Here is a tiny trained network, its code and every weight. The questions are about switching its units off for an input and a target symbol, where a switched-off unit gives its printed mean instead of its output.

import numpy as np


def w(rows, s, z=0):
    codes = np.array(rows[::2]) - 128.0
    scale = np.full(codes.shape[1], s)
    scale[-1] = z or s
    return codes * scale


def norm(h):
    return h / np.sqrt((h * h).mean(-1, keepdims=True) + 1e-5)


def f(y):
    return np.maximum(y, 0)


def softmax(a):
    e = np.exp(a - a.max(-1, keepdims=True))
    return e / e.sum(-1, keepdims=True)


def log_softmax(a):
    a = a - a.max(-1, keepdims=True)
    return a - np.log(np.exp(a).sum(-1, keepdims=True))


def net(x, mask):
    ids = ['ΔΩαβγεζημξτφ'.index(c) for c in x.split()]
    T = len(ids)
    res = E[ids] + P[:T]
    r = norm(res)
    for j in range(2):
        rows = slice(2 * j, 2 * j + 2)
        q, k, v = (r @ M[0][rows].T for M in (Q, K, V))
        z = softmax(np.where(np.tri(T) > 0, q @ k.T / 2**0.5, -1e9)) @ v
        o = O[0][rows]
        res = res + np.where(mask[j], z, o[:, -1]) @ o[:, :-1]
    y = f(norm(res) @ A[0][:, :-1].T + A[0][:, -1])
    res = res + np.where(mask[2:6], y, B[0][:, -1]) @ B[0][:, :-1]
    return log_softmax(norm(res)[-1] @ U[:, :-1].T + U[:, -1])


Q, K, V, O, A, B = {}, {}, {}, {}, {}, {}
E = w([
[140,96,139,170,90,77,71],'Δ',
[174,36,70,140,46,141,103],'Ω',
[210,53,144,90,115,255,132],'α',
[162,7,115,36,138,186,55],'β',
[191,140,120,125,132,123,103],'γ',
[124,12,177,66,112,223,165],'ε',
[224,154,147,180,84,149,229],'ζ',
[163,67,109,150,186,200,203],'η',
[144,85,143,160,52,218,90],'μ',
[178,111,42,171,117,92,131],'ξ',
[111,26,143,174,78,129,161],'τ',
[197,39,63,192,79,193,156],'φ',
],0.0009)
P = w([
[120,149,143,107,91,94,159],'0',
[206,4,177,228,64,112,26],'1',
[206,1,185,225,63,117,28],'2',
[107,144,113,155,171,115,117],'3',
[232,6,93,240,227,150,39],'4',
[195,12,223,181,61,107,4],'5',
[85,156,107,139,134,136,114],'6',
[209,5,144,226,168,119,43],'7',
],0.0022)
Q[0] = w([
[79,219,143,68,143,144,102],'H0',
[150,94,203,154,2,75,101],'H0',
[154,55,50,168,160,224,46],'H1',
[137,94,203,115,27,135,66],'H1',
],0.0082)
K[0] = w([
[250,54,223,134,109,75,111],'H0',
[76,186,120,46,61,121,188],'H0',
[1,200,32,122,130,196,114],'H1',
[105,170,151,54,65,69,178],'H1',
],0.0069)
V[0] = w([
[153,250,180,95,241,121,129],'H0',
[36,100,65,140,194,109,231],'H0',
[251,148,67,159,141,251,213],'H1',
[179,4,69,26,133,136,13],'H1',
],0.0029)
O[0] = w([
[80,109,168,174,82,78,199,1],'H0',
[96,133,125,148,29,164,89,125],'H0',
[120,254,157,83,93,140,199,187],'H1',
[193,69,205,70,38,77,66,118],'H1',
],0.0043,0.0035)
A[0] = w([
[160,84,160,85,144,82,80,153],'N0',
[170,64,149,112,120,135,75,251],'N1',
[150,80,28,172,147,139,43,142],'N2',
[117,193,1,90,128,31,91,195],'N3',
],0.004,0.0015)
B[0] = w([
[128,144,60,219,138,154,177,191],'N0',
[90,170,86,116,138,72,188,249],'N1',
[85,163,194,45,103,125,147,253],'N2',
[120,3,177,249,43,119,91,160],'N3',
],0.0038,0.0049)
U = w([
[136,66,90,217,207,114,82,250],'Δ',
[209,99,75,53,145,72,72,125],'Ω',
[200,182,109,202,125,73,208,144],'α',
[193,36,219,175,66,83,81,210],'β',
[59,95,187,169,159,55,176,189],'γ',
[98,107,77,101,1,71,150,13],'ε',
[74,180,86,207,185,193,159,42],'ζ',
[139,141,128,203,36,217,88,153],'η',
[113,143,71,63,234,116,201,81],'μ',
[20,130,209,58,80,128,170,57],'ξ',
[75,95,130,95,181,210,18,169],'τ',
[185,232,172,31,111,167,128,89],'φ',
],0.0097,0.002)

Each question gives the input, a string of symbols that net reads in full, and the target symbol t.
The units are the heads (2 rows each of Q, K, V and O) and the neurons (one row each of A and B). Each row of codes is followed by its name. A weight is (code - 128) times the scale printed after its matrix; where a second scale follows, it is the last column's (O, A, B and U).
mask holds one flag per unit, heads first, then neurons. A switched-off unit (its flag False) gives its mean, the last column of its rows in O or B, instead of its output. The means were averaged over made-up inputs and are rounded, as every weight is.
A unit's drop is (log p(t) with every unit on - log p(t) with that unit switched off) / (log p(t) with every unit on - log p(t) with every unit switched off).
The circuit of an input: a set's keep is (log p(t) with only the set's units on - log p(t) with every unit switched off) / (log p(t) with every unit on - log p(t) with every unit switched off). Starting from all 6 units, units are removed one at a time, each time the one whose removal leaves the highest keep (on an exact tie, the one counted first), for as long as the keep stays at least 0.8.
circuit, biggest first: the units of the circuit, biggest drop first
unit that matters most: the unit with the biggest drop
which heads matter: for each layer, one digit per head in row order, 1 if its drop is at least 0.15 and else 0, layers parted by /
input β ε α φ η α β μ, target β: unit that matters most : H1
input φ ε α η ζ β ζ, target α: circuit, biggest first : H1, N2, H0, N0
input φ Ω γ τ φ φ τ Ω, target τ: circuit, biggest first : H1, H0, N2
input η η α η ξ α φ α, target φ: which heads matter : 00
input μ φ φ φ τ φ, target μ: which heads matter : 10
input η φ ξ ε η γ, target η: circuit, biggest first : H0, H1, N1
input Ω τ φ μ τ β ζ φ, target ζ: which heads matter : 01
input τ Δ β α α ξ τ φ, target τ: which heads matter : 11
input η μ α φ Δ γ ε, target μ: which heads matter : 11
input Ω Ω Δ Ω α, target Ω: which heads matter : 01
input τ ε γ φ β γ, target τ: circuit, biggest first : H1, N2
input α ξ τ ζ η ζ Ω φ, target Ω: circuit, biggest first : H1, N1, N3
input Δ ξ γ τ ζ β ε Δ, target ε: circuit, biggest first : H0, N1
input γ φ α Ω τ φ τ τ, target τ: which heads matter : 11
input φ ξ α β φ, target β: circuit, biggest first : H1
input φ μ α φ φ ε, target φ: which heads matter : 10
input φ Ω μ β, target Ω: which heads matter : 01
input τ τ φ φ φ ξ, target τ: circuit, biggest first : H1, N2
input γ β ε ε φ φ φ ξ, target φ: which heads matter : 00
input τ Ω η ξ φ τ φ ζ, target φ: unit that matters most : H0
input φ φ ζ Δ, target γ: which heads matter : 11
input ζ α φ ε μ, target ε: circuit, biggest first : H0, H1, N1, N2
input τ τ α Ω, target ε: circuit, biggest first : H1, N0
input ε τ α μ μ φ, target ε: which heads matter : 01
input ζ γ η φ Ω β τ α, target τ: which heads matter : 11
